Levels:
[-13, 187, 70, -133, 142, 372, 34, -103, -179, -155, 61, -94, 314, -205, 159, 483, 40, 265, 555, -343, 182, 216, -228, -445, -112, 85, 193, -47, -133, 97, 236, 64, 141, 321, 42, -208, 38, -127, 56, 171, -139] : 1
[-42, -120, -32, -223, 98, -138, 95, 75, -185, -27, 124, 88, -153, -36, 11, -256, 56, 4, -329, 291, 179, 26, -171, 87, 236, 107, 394, 6, 100, 172, -74, -228, 64, -433, 43, 12, -2, 127, 56, 21, -69] : 9
[92, -103, 67, -60, 107, 33, 14, -77, -130, -152, 258, 86, 113, 91, 85, 74, -273, 33, 571, -130, 248, 279, 53, -321, -93, 191, 222, -217, 250, 6, 2, -154, 174, 171, 127, -57, 12, 8, -109, -151, -169] : 5
[-61, -96, 191, 250, 74, -242, 153, 196, 120, -116, -287, -39, 255, 153, -107, 266, 6, -107, 213, -423, -30, 283, 196, 123, 181, 101, -126, -115, 74, -47, 147, -151, 19, 48, 42, 56, 121, -66, -67, 56, 7] : 17
[18, -146, 101, -95, 146, -310, 400, 239, 4, 138, -96, -74, -283, -82, -99, -158, 185, 93, -509, 244, -59, -23, -74, 119, 269, -48, 107, 66, -72, 190, 24, -75, -61, -409, -28, -85, 35, -138, -68, 229, 57] : 11
[-182, -287, 11, 65, -12, -351, 144, 468, -299, -112, -342, 271, -384, 428, 113, -109, 376, -338, -532, -12, 1, -187, -232, 45, 743, 282, 257, 114, 219, 304, -385, -246, 185, -621, 384, 521, -263, 154, 41, -166, -86] : 11
[-30, 39, 40, -32, 50, -93, 66, 34, 24, -22, 74, 180, -57, -84, -17, -273, 19, -38, -321, 174, -20, 77, -151, 126, 141, -39, 193, -14, 67, 17, 133, -237, -7, -387, -7, -51, -36, -24, -7, 184, 11] : 15
[-16, -86, -47, 291, 121, 94, 25, 31, -32, -131, -41, 56, 270, 135, 26, 356, -198, 89, 804, -556, 100, 348, 171, -350, 117, 190, -18, -80, 143, 17, 58, 97, 97, 376, 298, -64, 11, -94, -105, -95, -87] : 4
[-46, -94, -206, 79, 200, 118, 112, 28, -265, -70, 32, 289, 3, 12, 223, 113, 32, 133, 384, -225, -17, 145, -231, -499, 184, 143, 537, 18, 101, 175, 49, 126, 304, 47, 378, -204, -169, 42, -3, -133, -264] : 2
[-44, 120, 210, 233, -15, 7, 90, 154, 206, -85, -212, -103, 143, -24, -105, 195, 61, 44, 15, -282, -56, 164, 73, 95, 209, -91, -384, 33, -137, -22, 200, -121, -158, -11, 0, 49, 57, -311, -62, 393, 220] : 14
[-70, 19, -176, 184, -34, -103, 62, 7, 104, 185, 61, 275, -65, -26, -201, -303, -141, -60, -242, 29, -86, 55, -12, 173, 237, 35, -94, 125, 277, 29, 101, -8, -237, -384, 143, 25, -151, -34, -137, 153, 70] : 14
[-8, 159, 210, -96, 133, -7, 253, 69, 179, 68, -95, -319, 121, -322, -186, 106, 146, 225, -267, 40, 24, 126, -21, 222, 42, -145, -188, 44, -296, 55, 282, -48, -246, -130, -265, -200, 237, -275, 15, 521, 191] : 12
[136, -134, 328, 13, 107, -102, 185, 130, 61, -198, 15, -267, 61, 44, 8, 261, -118, 168, 417, -164, 184, 296, 218, -182, -2, -18, -127, -188, -109, 7, 69, -217, 90, 265, -31, -80, 194, -276, -127, 141, 83] : 7
[52, -162, 224, -20, 82, -215, 257, 190, 40, -14, -82, -270, -4, 81, -155, 191, -38, 60, 109, -113, 181, 164, 206, 40, 146, 108, -229, -68, 27, 106, -43, -106, -104, 17, -32, 92, 162, -166, -126, 114, 90] : 9
[-120, 52, 8, -168, 38, -23, 52, 109, -126, -43, -25, 60, -81, -111, -2, -153, 219, -9, -497, 206, 99, -41, -278, 182, 313, 36, 232, 104, -39, 164, 18, -213, -28, -490, 1, 73, -22, 46, 117, 220, 36] : 11
[-151, -119, -268, 220, -51, 78, -248, 77, -250, -247, 57, 491, -60, 222, 210, -175, -70, -104, 148, -132, 93, 109, -165, -196, 480, 154, 397, 85, 242, 101, -118, -220, 259, -244, 496, 174, -276, 167, 56, -159, -85] : 7
[-77, -163, -253, 204, 122, 51, -68, 53, -243, -196, 69, 444, -29, 148, 251, -90, -65, 14, 352, -175, 15, 190, -153, -388, 324, 136, 566, -4, 192, 106, -38, -72, 362, -62, 478, -84, -208, 123, 16, -219, -207] : 5
[-41, -112, -70, 23, 22, -14, -88, -3, -144, -120, 144, 127, 102, 165, -16, -15, -206, -76, 325, -141, 274, 204, 62, -64, 173, 265, 126, -74, 314, 60, -106, -165, 41, -52, 200, 152, -21, 129, -28, -152, -86] : 7
[29, -15, 18, -164, 8, 148, 49, -64, -296, -29, 171, 87, 90, 138, 74, 327, -136, -24, 553, -298, 284, 83, -132, -458, -58, 375, 98, -84, 373, 147, -80, 34, 80, 161, 190, 165, -162, 44, -120, -179, -261] : 1
[-59, -168, -61, -91, -1, -104, -46, 104, -245, -146, 123, 245, -171, 167, 102, -228, -26, -110, -125, 145, 206, 35, -146, -42, 326, 183, 358, -12, 238, 147, -174, -302, 164, -368, 228, 190, -137, 161, 23, -121, -89] : 8
[69, -61, 390, -150, 60, -274, 340, 203, 96, 56, -107, -329, -37, 56, -212, 149, 62, -49, -166, -12, 151, 58, 124, 171, 50, 114, -346, -107, 54, 85, -26, -166, -214, -137, -198, 175, 169, -208, -143, 209, 93] : 12
[-13, -62, 73, 23, -68, -214, 105, 106, 15, 79, 40, 142, -114, 171, -153, -179, -101, -211, -197, 28, 72, 12, 22, 136, 190, 171, -165, -21, 358, 46, -79, -186, -165, -349, 74, 270, -115, -19, -165, 29, 20] : 14
[-8, -92, 52, 78, -98, 27, -148, 60, -124, -237, 114, 143, 33, 240, 61, 58, -203, -93, 346, -190, 257, 171, 59, -156, 205, 185, -37, -69, 257, 30, -113, -286, 87, -2, 246, 270, -100, 0, -75, -73, 3] : 7
[-38, -65, 219, 307, 46, -189, 141, 225, 143, -197, -295, 30, 161, 83, 14, 232, 59, -12, 138, -370, -149, 279, 113, 20, 213, -92, -50, -71, -102, -65, 255, -218, 130, 45, 73, -59, 58, -181, -61, 190, 69] : 17
[-24, -168, 70, -45, -111, -309, 170, 217, -96, 124, -6, 139, -290, 295, -159, -167, -30, -273, -340, 73, 125, -117, -12, 128, 328, 279, -181, 40, 447, 164, -257, -182, -168, -469, 145, 462, -189, 32, -190, -57, 0] : 12
[13, 129, -30, -270, 270, 258, 201, -139, -192, 21, 122, -112, 217, -356, 95, 316, 85, 363, 322, -111, 127, 177, -281, -369, -161, 57, 422, -22, -153, 170, 280, 173, 115, 168, -48, -422, 93, -56, 73, 174, -218] : 1
[-8, -26, 178, -3, 40, -27, 114, 201, -16, -183, -98, -94, -80, -64, 71, 74, 154, 148, -151, 17, 53, 101, -82, -32, 276, -125, 43, 34, -240, 107, 88, -242, 86, -136, 38, -26, 47, -215, 24, 306, 144] : 9
[-96, -261, -40, 108, 14, -38, -138, 149, -400, -316, -17, 353, 49, 553, 243, 185, -82, -339, 608, -430, 284, 148, -55, -398, 332, 531, 343, -159, 525, 132, -369, -201, 368, 31, 509, 450, -219, 275, -16, -545, -337] : 4
[-21, 159, 199, -88, 114, 5, 166, 69, 115, -40, -63, -143, 62, -275, -50, -22, 181, 151, -341, 116, -13, 98, -149, 165, 88, -168, 20, 16, -271, 40, 260, -171, -96, -236, -184, -180, 147, -215, 60, 461, 138] : 13
[-115, -41, -207, 42, -23, 26, -103, 34, -148, -66, 100, 279, -78, 6, 23, -227, -46, -3, -143, 73, 113, 56, -152, 24, 360, 82, 252, 122, 152, 117, -26, -164, 28, -355, 244, 76, -140, 101, 38, 53, 8] : 8
[-83, 43, -29, -41, 51, -76, 3, -4, -22, -15, 70, 217, 25, -48, -43, -271, 5, -114, -289, 130, 43, 79, -160, 194, 165, 70, 229, -9, 164, 27, 89, -217, -39, -423, 18, 15, -36, 95, 35, 99, -38] : 15
[51, 140, 163, -107, -101, 0, 118, -30, 152, 144, 148, -187, 45, -140, -292, 18, -181, 83, -110, 46, 177, 75, 94, 190, -34, 8, -489, 38, 110, 8, 133, -107, -400, -130, -177, 95, 63, -240, -176, 384, 216] : 11
[-1, 113, 54, -70, 191, 297, 73, -68, -156, -167, 36, -70, 303, -148, 165, 442, 32, 237, 602, -355, 154, 258, -159, -447, -79, 99, 252, -82, -107, 88, 198, 72, 189, 331, 83, -241, 68, -107, 44, 91, -165] : 2
[-19, -27, 23, -44, 114, -153, 290, 146, 50, 127, -55, -70, -160, -196, -127, -134, 128, 164, -433, 189, -53, 23, -80, 140, 236, -103, 43, 119, -127, 150, 128, -34, -130, -347, -42, -149, 47, -160, -37, 340, 120] : 11
[-66, -20, -78, -5, -69, -133, 104, 121, -41, 123, 38, 222, -247, 11, -99, -289, 26, -80, -480, 189, -9, -90, -154, 124, 332, 49, 2, 153, 198, 138, -36, -132, -147, -520, 133, 164, -194, -25, -87, 164, 65] : 12
[41, 12, 174, -15, 185, 80, 82, 49, 30, -250, 9, -189, 155, -207, 105, 155, 33, 305, 225, -58, 107, 307, -2, -124, 52, -164, 190, -86, -346, 25, 239, -197, 159, 142, -55, -315, 223, -214, 72, 295, 88] : 7
[2, -12, 156, 167, -15, -188, 270, 190, 198, 167, -177, -173, 7, 41, -302, 149, -31, 8, -60, -216, -5, 85, 201, 163, 197, 57, -549, 66, 93, 59, 57, 32, -348, -81, -9, 144, 46, -270, -209, 279, 191] : 12
[-1, 86, -154, 79, 48, 326, -59, -86, -194, -159, 188, 341, 21, -108, 289, 84, -80, 224, 420, -169, -13, 164, -290, -576, 70, -43, 408, 40, 0, 66, 201, 0, 288, 113, 332, -250, -238, -114, -32, 87, -132] : 2
[24, 45, 407, 190, -10, -60, 63, 192, 161, -320, -204, -85, 164, 54, 77, 258, 61, 17, 154, -294, -47, 267, 72, -27, 103, -160, -181, -133, -208, -107, 254, -368, 123, 103, -35, 0, 93, -316, -50, 317, 158] : 16
[-201, 131, -128, 81, -69, 81, -85, 111, -73, -37, -106, 233, -38, -48, -10, -140, 181, -62, -435, 5, -6, -53, -278, 164, 455, 23, 65, 224, 21, 128, 43, -145, -96, -489, 176, 175, -164, 15, 99, 260, 102] : 12
[114, -199, 235, -113, 142, -73, 102, 47, -182, -242, 145, -31, 81, 225, 141, 202, -165, -36, 611, -183, 300, 269, 84, -362, -62, 267, 231, -306, 222, 40, -111, -227, 273, 221, 110, 51, 66, 2, -98, -243, -208] : 5
[-4, 217, 215, 86, -10, 82, 151, 81, 248, 11, -114, -247, 124, -256, -174, 175, 60, 217, -135, -110, -24, 134, 24, 141, 93, -210, -432, 90, -279, -5, 308, -72, -276, -29, -155, -99, 127, -402, -64, 597, 304] : 12

Stage of each row:
[7, 486, -14, 458, -73, 15, 185, -122, -312, 295, 146, -184, 29, 25, -260, -285, 146, 145, -345, 246, -127, 189, 182, -496, 152, 88, 238, -2, -90, -545, -191, -239, -373, -300, -153, -156, -116, -44, -214, 209, -82] : 5
[332, 21, -126, 53, 185, -339, -115, 88, 127, -288, -27, 315, -82, -258, 135, 40, 225, -244, 66, 138, 80, -92, 104, 306, 162, 113, -39, 112, -225, 320, 49, 222, 155, -49, 220, -118, 299, 104, 254, -175, 62] : 14
[317, 487, -170, 550, -90, -87, 274, -147, -85, 52, 134, -116, -35, -228, -186, -316, 208, 22, -301, 337, 105, -61, 511, -654, 550, 9, 89, -28, -183, -645, -49, -134, -607, -150, -200, -244, -21, -246, -277, 428, 25] : 9
[-48, 279, 26, 560, 104, -267, -108, -165, -138, 233, -2, 109, -20, 35, -161, -450, 105, -109, -136, 29, 108, 237, -33, -186, 62, 211, 206, 0, -79, -210, -85, -183, 152, -246, 111, -23, -255, -226, -112, 13, 0] : 4
[425, 183, -476, 209, 22, -209, 208, -270, -39, -28, 225, 136, -237, 3, -112, -99, 410, -182, -67, 215, 60, -120, 380, -113, 463, -20, 238, 205, -167, 67, -202, 34, -13, -304, 2, -282, 173, 140, -158, 117, -206] : 15
[188, -301, -157, 166, 3, -430, -64, -322, 135, -309, 1, 210, -231, 200, -46, -291, 243, -506, 127, -129, 390, -146, 262, 51, 146, 72, 122, 149, -42, 439, 48, 2, 351, -187, 148, 33, 114, -69, -200, 61, -101] : 18
[110, -330, 88, -116, -204, -203, -47, -139, -28, -455, 57, -106, -53, 348, -205, -153, 150, -408, -14, -115, 193, -150, 282, 180, -25, 96, 87, 107, 69, 386, 68, 92, 259, -77, -80, -9, 329, 111, -22, 46, -219] : 18
[-74, 117, 589, 62, -44, -137, -174, 444, 27, -444, -230, -124, 309, -355, 133, -28, -155, -54, -151, 187, 9, 38, 39, 43, -201, 223, -280, -202, -157, -125, 381, 91, -419, 292, -30, 165, 323, -49, 310, -27, 329] : 8
[169, 43, 763, -205, -326, 551, 146, 588, -443, -454, -136, -346, 333, 21, 2, 430, -370, 131, -280, 100, -398, 113, 60, -166, -709, -14, -213, -127, 92, -159, 364, -19, -525, 29, -341, -25, 27, 85, 409, -90, 383] : 8
[326, -266, 370, -522, -191, 348, 90, 431, -316, -548, -32, -35, 101, 205, 103, 628, -127, -136, 4, -7, -402, 21, -37, 410, -699, -30, -75, 119, 87, 592, 211, 186, 86, -106, -98, -71, 255, 474, 525, -382, 151] : 15
[399, 290, -412, 399, -27, -253, 258, -213, 25, -54, 191, 92, -152, -52, -80, -236, 313, -273, -45, 188, 117, -79, 373, -182, 484, 98, 169, 126, -88, -52, -85, 26, -103, -213, -32, -217, 56, -8, -148, 248, -99] : 13
[346, 240, 131, 482, 83, -80, -121, 17, -142, -32, -62, 134, -11, -229, -171, -274, 29, 36, -240, 116, 184, 21, 269, -392, 213, 27, -47, -47, -161, -486, 50, -81, -108, -126, -12, -237, -224, -490, 18, 67, 189] : 7
[885, 164, -348, 418, 325, -200, -219, -68, -50, -61, 35, 568, -280, -339, -183, -128, 278, -38, -115, 105, 262, -151, 387, -91, 586, -78, -26, 168, -288, -230, -134, 183, 375, -287, 194, -620, -205, -527, 240, -140, 70] : 12
[-273, 40, 116, 254, -212, -195, -187, -360, -306, 19, 168, -354, 110, 534, -501, -527, 179, -269, -152, 26, 104, 188, -5, 266, 77, 321, 485, -41, 42, 184, -38, -79, 528, 7, -243, 13, 95, 71, -206, -61, -478] : 0
[212, 62, 533, -64, -123, 193, 12, 481, -172, -456, -162, -99, 235, -210, 116, 267, -213, -5, -148, 134, -173, 32, 78, -37, -386, 52, -241, -98, -60, -58, 344, 81, -391, 95, -117, -13, 132, 8, 381, -95, 373] : 10
[274, -43, -35, -21, 82, -300, -102, 122, 104, -383, -28, 204, -24, -140, 102, 40, 173, -301, 74, 101, 61, -89, 85, 378, 70, 165, -47, 94, -149, 395, 112, 239, 178, 22, 142, -67, 350, 163, 284, -166, 28] : 14
[150, -313, -152, 200, -3, -431, -44, -356, 139, -274, 3, 191, -242, 220, -62, -323, 239, -497, 117, -160, 403, -137, 277, -23, 133, 46, 131, 158, -32, 393, 28, -37, 327, -233, 145, 51, 86, -85, -259, 105, -112] : 18
[340, 473, -127, 561, -41, -65, 176, -135, -131, 74, 111, -68, -42, -251, -223, -320, 193, 90, -330, 312, 125, -41, 494, -659, 529, -10, 73, -31, -209, -703, -67, -141, -525, -172, -177, -285, -81, -340, -237, 367, 35] : 8
[279, -345, 166, -291, -163, 99, 40, 69, -192, -471, 5, 9, -58, 300, -29, 267, 31, -270, 26, -93, -73, -68, 137, 218, -373, -44, 36, 151, 61, 537, 117, 77, 217, -178, -48, -56, 185, 257, 171, -193, -8] : 17
[-68, 446, -40, 504, -40, -149, 67, -200, -248, 296, 150, -158, 35, 103, -320, -443, 173, 16, -290, 167, -19, 212, 117, -302, 210, 210, 295, -8, -58, -415, -201, -194, -100, -243, -99, -121, -94, -79, -192, 165, -185] : 4
[667, 171, -70, 391, 278, -200, -253, 82, -3, -160, -84, 425, -125, -452, -84, -131, 148, -1, -147, 154, 257, -123, 324, -150, 442, -29, -146, 45, -312, -330, 30, 144, 95, -117, 156, -420, -101, -522, 240, -97, 202] : 10
[-131, 318, -183, 366, 48, -43, 21, -388, -405, 485, 200, -89, -95, 263, -324, -255, 281, 103, -237, 193, -137, 285, -36, -176, 72, 47, 539, 103, -170, -116, -335, -263, 154, -431, -40, -131, -136, 176, -326, -88, -325] : 1
[-293, 299, 281, 333, -364, -175, 26, -67, -233, -68, 172, -523, 292, 408, -465, -595, 32, -252, -275, 55, -1, 196, 85, 59, 57, 493, 244, -134, 220, -211, 26, -65, 35, 120, -344, 53, 147, 1, -39, 248, -319] : 4
[324, 36, -85, 274, -71, -241, 134, -13, 71, -321, 20, 135, -39, 35, 48, -162, 97, -453, 89, 0, 150, -34, 189, 78, 95, 185, 25, 65, 38, 255, 167, 85, 106, -58, 24, -36, 2, -46, 73, 94, 92] : 13
[108, 59, 754, -171, -242, 451, 67, 573, -388, -406, -165, -288, 318, -60, 36, 387, -342, 153, -270, 117, -360, 128, 9, -144, -667, -2, -224, -133, 24, -174, 337, -25, -507, 37, -255, 14, 61, 69, 402, -122, 392] : 8
[515, 170, -371, 191, 44, -134, 144, -137, -85, -81, 172, 183, -190, -40, -110, -30, 314, -157, -68, 171, 16, -98, 334, -43, 359, -1, 152, 193, -139, 54, -145, 88, 52, -276, 13, -337, 89, 58, 19, 37, -109] : 14
[-445, 27, 391, -26, 456, -428, -604, 260, 3, 68, -286, 300, 143, -343, 252, 46, 52, 78, 16, 146, -121, 306, -579, 587, -440, 269, 13, -30, -421, 382, 42, 68, 317, 4, 502, 267, 312, 293, 388, -658, 150] : 2
[-304, 116, 73, 312, -201, -186, -77, -365, -307, 117, 174, -324, 90, 520, -432, -504, 169, -251, -151, 34, 53, 242, -37, 152, 20, 309, 502, -22, 60, 138, -77, -147, 399, -85, -202, 50, 18, 112, -268, -8, -417] : 1
[63, 251, 122, 701, -122, -283, 95, -142, 35, -114, -44, -50, 43, -43, -91, -585, -3, -310, -109, 35, 348, 50, 284, -477, 232, 212, 27, -127, 4, -351, 211, -200, -247, -12, -87, 86, -245, -466, -283, 398, 183] : 7
[85, 318, 130, 551, -87, -136, 90, -64, -91, -24, -17, -90, 57, -100, -128, -407, 26, -101, -208, 139, 166, 71, 261, -481, 192, 133, 38, -92, -65, -449, 96, -179, -341, -82, -108, -23, -156, -329, -187, 291, 138] : 7
[-292, 161, 553, 117, 93, -336, -329, 376, 79, -273, -250, -46, 310, -378, 150, -161, -83, -41, -119, 181, 22, 123, -149, 184, -189, 330, -204, -200, -223, -73, 278, 66, -250, 272, 130, 250, 363, 3, 303, -131, 256] : 6
[60, -100, 267, -199, 260, -442, -332, 469, 280, -545, -259, 328, 134, -486, 429, 223, 34, -258, 170, 145, 2, -48, -183, 669, -194, 255, -294, 2, -293, 571, 315, 365, 70, 254, 361, 168, 574, 282, 581, -391, 298] : 13
[-7, -263, 246, -365, 389, -510, -460, 443, 334, -552, -324, 468, 54, -538, 547, 359, 99, -228, 241, 139, 9, -74, -275, 798, -296, 166, -293, 61, -415, 800, 274, 370, 178, 192, 530, 242, 697, 426, 586, -582, 307] : 15
[-189, -54, 167, 139, -36, 47, -134, -239, -414, 145, 22, -85, -4, 392, -199, -85, 67, -76, -74, 3, -92, 289, -204, 113, -367, 39, 427, 49, -74, 327, -27, -204, 418, -268, -32, 60, -159, 179, -173, -315, -158] : 0
[3, 23, 117, 120, 64, 135, -195, -167, -505, 243, 60, 17, -52, 335, -304, -7, 85, 92, -178, 22, -171, 294, -170, 100, -298, -8, 403, 103, -107, 143, -163, -151, 495, -373, -13, -168, -219, 102, -10, -403, -180] : 1
[-31, -62, 449, -223, 367, -478, -445, 648, 360, -583, -402, 372, 210, -744, 584, 300, -39, -140, 163, 212, -8, -26, -275, 663, -291, 251, -444, -75, -424, 485, 418, 372, -115, 346, 455, 265, 642, 249, 695, -468, 482] : 12
[158, 157, 171, 182, -471, -205, 166, 88, 6, -585, 169, -449, 268, 243, -311, -432, 49, -524, -126, 79, 143, -119, 399, 201, 302, 447, 13, -112, 241, -3, 267, 209, -67, 345, -428, -60, 374, -33, 138, 376, -210] : 12
[-130, 264, 164, 513, 21, -278, -72, -63, -74, 82, -46, -4, 80, -8, -87, -450, 29, -146, -123, 44, 121, 203, -6, -189, 8, 267, 102, -68, -52, -213, 38, -172, -31, -101, 48, 89, -144, -202, -86, 104, 77] : 5
[-255, 352, 82, 405, -213, -178, 40, -206, -273, 174, 194, -357, 156, 360, -423, -542, 138, -149, -259, 100, -41, 240, 37, -47, 103, 371, 367, -44, 101, -213, -126, -140, 69, -97, -221, -4, 26, 48, -163, 175, -342] : 3
[372, 371, -283, 337, -103, -138, 290, -101, -48, -85, 193, -61, -48, -94, -138, -184, 263, -156, -156, 266, 19, -82, 405, -242, 463, 93, 122, 68, -98, -226, -62, 36, -306, -137, -154, -248, 131, 16, -89, 286, -99] : 12
